Below are the code and all the weights of a small trained network. Each question names an input and a class and asks about switching units off, where a switched-off unit gives its printed mean instead of its output.

import numpy as np


def w(rows, s, z=0):
    codes = np.array(rows[::2]) - 128.0
    scale = np.full(codes.shape[1], s)
    scale[-1] = z or s
    return codes * scale


def norm(h):
    return h / np.sqrt((h * h).mean(-1, keepdims=True) + 1e-5)


def f(y):
    return np.maximum(y, 0)


def log_softmax(a):
    a = a - a.max(-1, keepdims=True)
    return a - np.log(np.exp(a).sum(-1, keepdims=True))


def net(x, mask):
    res = np.array(x, float).reshape(1, 6) / 4 @ E
    u = 0
    for l in range(3):
        y = f(norm(res) @ A[l][:, :-1].T + A[l][:, -1])
        res = res + np.where(mask[u : u + 6], y, B[l][:, -1]) @ B[l][:, :-1]
        u += 6
    return log_softmax(norm(res)[-1] @ U[:, :-1].T + U[:, -1])


A, B = {}, {}
E = w([
[127,137,116,133,125,118,123,133,119,122],'x0',
[141,106,181,182,162,218,82,42,46,2],'x1',
[87,211,146,137,56,164,249,122,169,77],'x2',
[199,127,168,98,19,43,62,114,192,82],'x3',
[65,7,124,118,90,92,177,150,83,101],'x4',
[133,115,142,119,136,139,136,128,145,130],'x5',
],0.0067)
A[0] = w([
[160,242,138,74,133,183,34,104,179,129,2],'0.n0',
[234,210,158,128,160,144,141,133,106,169,23],'0.n1',
[146,91,122,83,151,136,82,146,121,143,52],'0.n2',
[118,126,129,93,151,114,157,157,94,120,216],'0.n3',
[183,153,254,157,69,77,88,119,117,116,41],'0.n4',
[129,120,169,90,99,59,124,159,165,117,116],'0.n5',
],0.0063,0.0053)
B[0] = w([
[80,124,92,210,152,139,84,84,206,125,209],'0.n0',
[64,76,115,254,135,107,112,67,202,135,181],'0.n1',
[124,173,173,146,175,51,160,125,164,92,158],'0.n2',
[127,142,97,205,127,155,112,152,141,157,254],'0.n3',
[180,123,46,94,119,107,142,59,106,107,205],'0.n4',
[141,109,97,101,105,163,119,109,172,148,224],'0.n5',
],0.0082,0.0038)
A[1] = w([
[180,60,139,65,198,82,14,140,76,174,3],'1.n0',
[173,162,117,117,61,129,213,92,141,91,66],'1.n1',
[106,28,115,86,51,109,125,134,120,80,137],'1.n2',
[59,207,165,98,76,162,212,122,139,81,21],'1.n3',
[50,2,144,131,106,69,198,160,74,93,16],'1.n4',
[159,94,165,161,108,141,123,67,102,19,65],'1.n5',
],0.0079,0.005)
B[1] = w([
[40,142,236,166,89,12,207,113,128,42,230],'1.n0',
[116,95,181,155,178,35,143,122,111,103,221],'1.n1',
[156,160,39,199,144,176,72,93,179,147,255],'1.n2',
[90,73,208,169,143,17,129,127,102,95,226],'1.n3',
[139,254,103,164,176,186,56,60,241,165,217],'1.n4',
[111,149,156,52,106,137,20,211,118,176,253],'1.n5',
],0.009,0.0043)
A[2] = w([
[136,123,159,36,116,230,71,174,53,67,3],'2.n0',
[109,163,115,82,201,142,180,115,77,205,55],'2.n1',
[143,106,37,32,70,85,198,235,176,255,38],'2.n2',
[238,83,80,36,19,127,131,106,124,86,22],'2.n3',
[83,115,79,103,241,214,222,152,41,159,44],'2.n4',
[117,91,169,106,166,17,84,92,140,96,234],'2.n5',
],0.0081,0.0046)
B[2] = w([
[50,191,175,58,98,199,97,242,47,228,144],'2.n0',
[160,87,132,157,68,99,148,91,150,55,152],'2.n1',
[96,146,188,99,166,237,32,148,27,102,187],'2.n2',
[223,66,67,59,81,78,178,72,116,84,146],'2.n3',
[247,83,78,47,48,42,127,88,172,97,173],'2.n4',
[120,111,118,126,151,161,230,157,99,151,255],'2.n5',
],0.011,0.0096)
U = w([
[112,199,42,229,186,191,53,47,234,177,176],'0',
[62,83,224,180,163,39,230,163,68,89,187],'1',
[93,179,182,49,111,235,47,206,20,170,102],'2',
[252,53,34,47,41,78,156,51,141,79,2],'3',
],0.017,0.0065)

Each question gives the input, the list of numbers given to net, and the class t.
The units are the neurons (one row each of A and B). Each row of codes is followed by its name. A weight is (code - 128) times the scale printed after its matrix; where a second scale follows, it is the last column's (A, B and U).
mask holds one flag per neuron, layer by layer. A switched-off neuron (its flag False) gives its mean, the last column of its row in B, instead of its output. The means were averaged over made-up inputs and are rounded, as every weight is.
A unit's drop is (log p(t) with every unit on - log p(t) with that unit switched off) / (log p(t) with every unit on - log p(t) with every unit switched off).
The circuit of an input: a set's keep is (log p(t) with only the set's units on - log p(t) with every unit switched off) / (log p(t) with every unit on - log p(t) with every unit switched off). Starting from the 12 units with the biggest drops (on a tie, the unit counted first), units are removed one at a time, each time the one whose removal leaves the highest keep (on an exact tie, the one counted first), for as long as the keep stays at least 0.8.
units of the circuit, in order: the units of the circuit, biggest drop first
unit that matters most: the unit with the biggest drop
top k neurons: the k neurons with the biggest drops, biggest first
k most important neurons of layer l: the k neurons of layer l with the biggest drops, biggest first
drop when u is switched off: that unit's drop, to one decimal
input [-7,7,-3,-8,0,5], class 3: top 2 neurons => (2.n4, 2.n2)
input [-3,-7,8,0,-3,4], class 1: unit that matters most => 1.n3
input [-6,1,-2,7,7,2], class 0: top 3 neurons => (1.n2, 1.n4, 2.n4)
input [5,2,-6,-6,6,-6], class 0: top 2 neurons => (1.n4, 1.n3)
input [7,8,-2,4,7,5], class 2: top 3 neurons => (1.n5, 2.n0, 0.n1)
input [2,5,4,0,5,7], class 0: top 2 neurons => (1.n4, 1.n2)
input [2,3,-7,7,3,3], class 1: top 3 neurons => (1.n0, 2.n5, 2.n4)
input [0,-8,6,-1,-2,4], class 2: top 2 neurons => (2.n2, 1.n0)
input [0,7,-6,2,5,4], class 2: top 2 neurons => (1.n5, 1.n3)
input [-1,5,0,4,0,3], class 2: top 2 neurons => (1.n5, 2.n0)
input [-4,-8,-8,7,1,5], class 1: top 3 neurons => (1.n0, 1.n5, 2.n5)
input [-3,8,-8,2,0,3], class 1: top 4 neurons => (1.n0, 2.n2, 2.n5, 0.n2)
input [-4,-8,8,4,-1,5], class 1: 2 most important neurons of layer 2 => (2.n0, 2.n5)
input [-2,6,3,6,7,0], class 0: unit that matters most => 1.n2
input [8,8,2,-2,8,2], class 0: top 4 neurons => (1.n4, 1.n2, 2.n2, 2.n5)
input [8,1,-8,-1,8,6], class 0: top 4 neurons => (1.n4, 1.n2, 1.n3, 1.n1)
input [-7,-8,-8,0,-1,-6], class 1: top 2 neurons => (1.n0, 1.n5)
input [-1,-3,-2,7,7,-5], class 0: 2 most important neurons of layer 1 => (1.n2, 1.n4)
input [-2,0,-3,2,-2,-7], class 1: 2 most important neurons of layer 1 => (1.n2, 1.n4)
input [5,8,-4,2,7,-4], class 2: units of the circuit, in order => (1.n5)
input [4,-2,-4,-1,7,-2], class 0: drop when 1.n4 is switched off => 0.1
input [4,-4,2,-6,-1,-6], class 3: drop when 2.n4 is switched off => 1.3
input [-3,-5,-2,-1,-2,5], class 2: drop when 1.n4 is switched off => 0.0
input [-6,-2,1,-7,-3,1], class 3: drop when 2.n4 is switched off => 0.2
